cols: H W D N
[156 116 122 158] : Q644
[183 105 132 144] : Q685
[147 129 145 163] : Q147
[160  80 135 188] : Q116
[145 116 105 178] : Q321
[143 105 118 185] : Q825
[112 104 175 164] : Q496
[157 104 152 144] : Q935
[174  97 135 153] : Q717
col: [135 105]  D
col: [105 118 175 152]  D
col: [158 144 163 188]  N

cols: K E S T F Z M Q B P
[118 108 139 122  84 164 122 134 130 146] = Q950
[134 134 130 123 174  97 125 133  93 126] = Q644
[122  84 162 122 134 130 125 133 109 103] = Q147
[162 122 137 130  84 164 122 134 130 146] = Q767
[140 137 126 128 166  75 127 125  94 123] = Q116
back: [130 134 122 164  84 130]  Q767
col: [122 123 122]  T
back: [130 134 122 162]  Q147
back: [103 109 133 125 130 134]  Q147
back: [ 93 133 125  97 174 123 130 134 134]  Q644
back: [130 134 134]  Q644

cols: J G X V
[141  65 165  98] = Q685
[113  69 107 109] = Q767
[137  63 174  91] = Q321
[120  57 106  90] = Q644
[ 65 165 141 104] = Q821
[118  80 101 109] = Q950
[116  70 103 123] = Q935
[118 102 187  82] = Q825
[120  57 106 124] = Q717
[118  80 101 111] = Q496
[113  70 112 111] = Q116
[111  91 154 102] = Q147
back: [165  65 141]  Q685
back: [111 101]  Q496
back: [109 107  69]  Q767
back: [174  63]  Q321
col: [ 80  70 102]  G

cols: C U L Y R
[152 178  80 132  92] : Q821
[133 178 178  92 132] : Q825
[133 178  80 132  92] : Q767
which: [152 178  80 132  92]  Q821
back: [132  80 178 152]  Q821
which: [133 178  80 132  92]  Q767

cols: Zad difi Mig vurug didis Dapo Sapur tuni
[145 174  82 111 182 117  85 182] : Q116
[148  70 146 172  83 111 182 116] : Q935
[117  85 184 120  94 122 187 116] : Q147
[ 70 144 172  82 109 181 116  86] : Q717
[173  82 111 181 115  86 182 119] : Q496
[179 115  85 183 121  94 122 187] : Q767
[ 86 183 120  93 121 187 116 103] : Q644
[186 150  70 146 173  83 111 182] : Q685
[182 121  94 122 188 117 101 119] : Q825
[ 83 109 181 117  86 184 119  95] : Q321
[111 180 117  85 182 119  95 122] : Q821
[120  94 123 186 118 103 119 171] : Q950
col: [187 116 182 122 116 111 101]  Sapur
back: [ 85 117 182 111  82]  Q116
col: [115 121 121 173]  didis

cols: gavo lopin tades toz mones
[187 132 128 154 143] : Q935
[176 119 165 163 148] : Q717
[148 178 128 175 145] : Q685
[155 144 188 109 109] : Q825
[136 190 133 152 127] : Q116
[143 167 179 107 104] : Q950
[171 118 186 132 128] : Q496
back: [190 136]  Q116
back: [186 118 171]  Q496
back: [128 132 186]  Q496
back: [154 128 132 187]  Q935
col: [165 128 188 133]  tades
back: [188 144 155]  Q825

cols: karid bul Boso gitil Lizul Panu labof bave
[129 116 108 139 129 133 130 123] : Q825
[123 136 109 104 140 161 128 155] : Q950
[134 128 122 123 135 140 123 141] : Q644
[104 129 121 113 132 125 113 131] : Q116
[129 121 105 138 131 132 132 121] : Q767
[136 190  86 113 148 129 151  98] : Q321
[127 103 110 144 126 133 127 127] : Q147
[142 122 131 137 132 124 120 129] : Q935
[126 121 127 127 130 128 136 111] : Q685
[127 136 130 126 127 121 128 119] : Q496
[100 128 125 115 134 125 115 132] : Q821
[100 128 108 139 129 133 130 123] : Q717
which: [100 128 125 115 134 125 115 132]  Q821
back: [136 128 130 127 127 121 126]  Q685
back: [131 113 125 132 113 121 129]  Q116
col: [136 127 142]  karid
col: [129 140]  Lizul
back: [125 132 113 121]  Q116
col: [138 113 144 137 127 126]  gitil

cols: sido Loluk bagef sono Felog legum
[132 129 133 132 132 134] = Q717
[128 136 131 128 133 132] = Q321
[175 161  97 165  86 179] = Q147
[123 139 131 124 154 140] = Q821
[181  83 143 178 141 174] = Q935
[100 112 168  92 150 170] = Q685
col: [128 165]  sono
col: [132 179 140 174]  legum
col: [134 132]  legum
col: [143 168]  bagef

cols: los benu peku tapo Tig Befi bagav
[167 145  81  71  77 173 164] = Q147
[130 125 114 145 176 130 116] = Q116
[166 176  78  70  86 173 101] = Q950
[166 176  78  70  86 173 150] = Q644
col: [164 116]  bagav
col: [70 70]  tapo

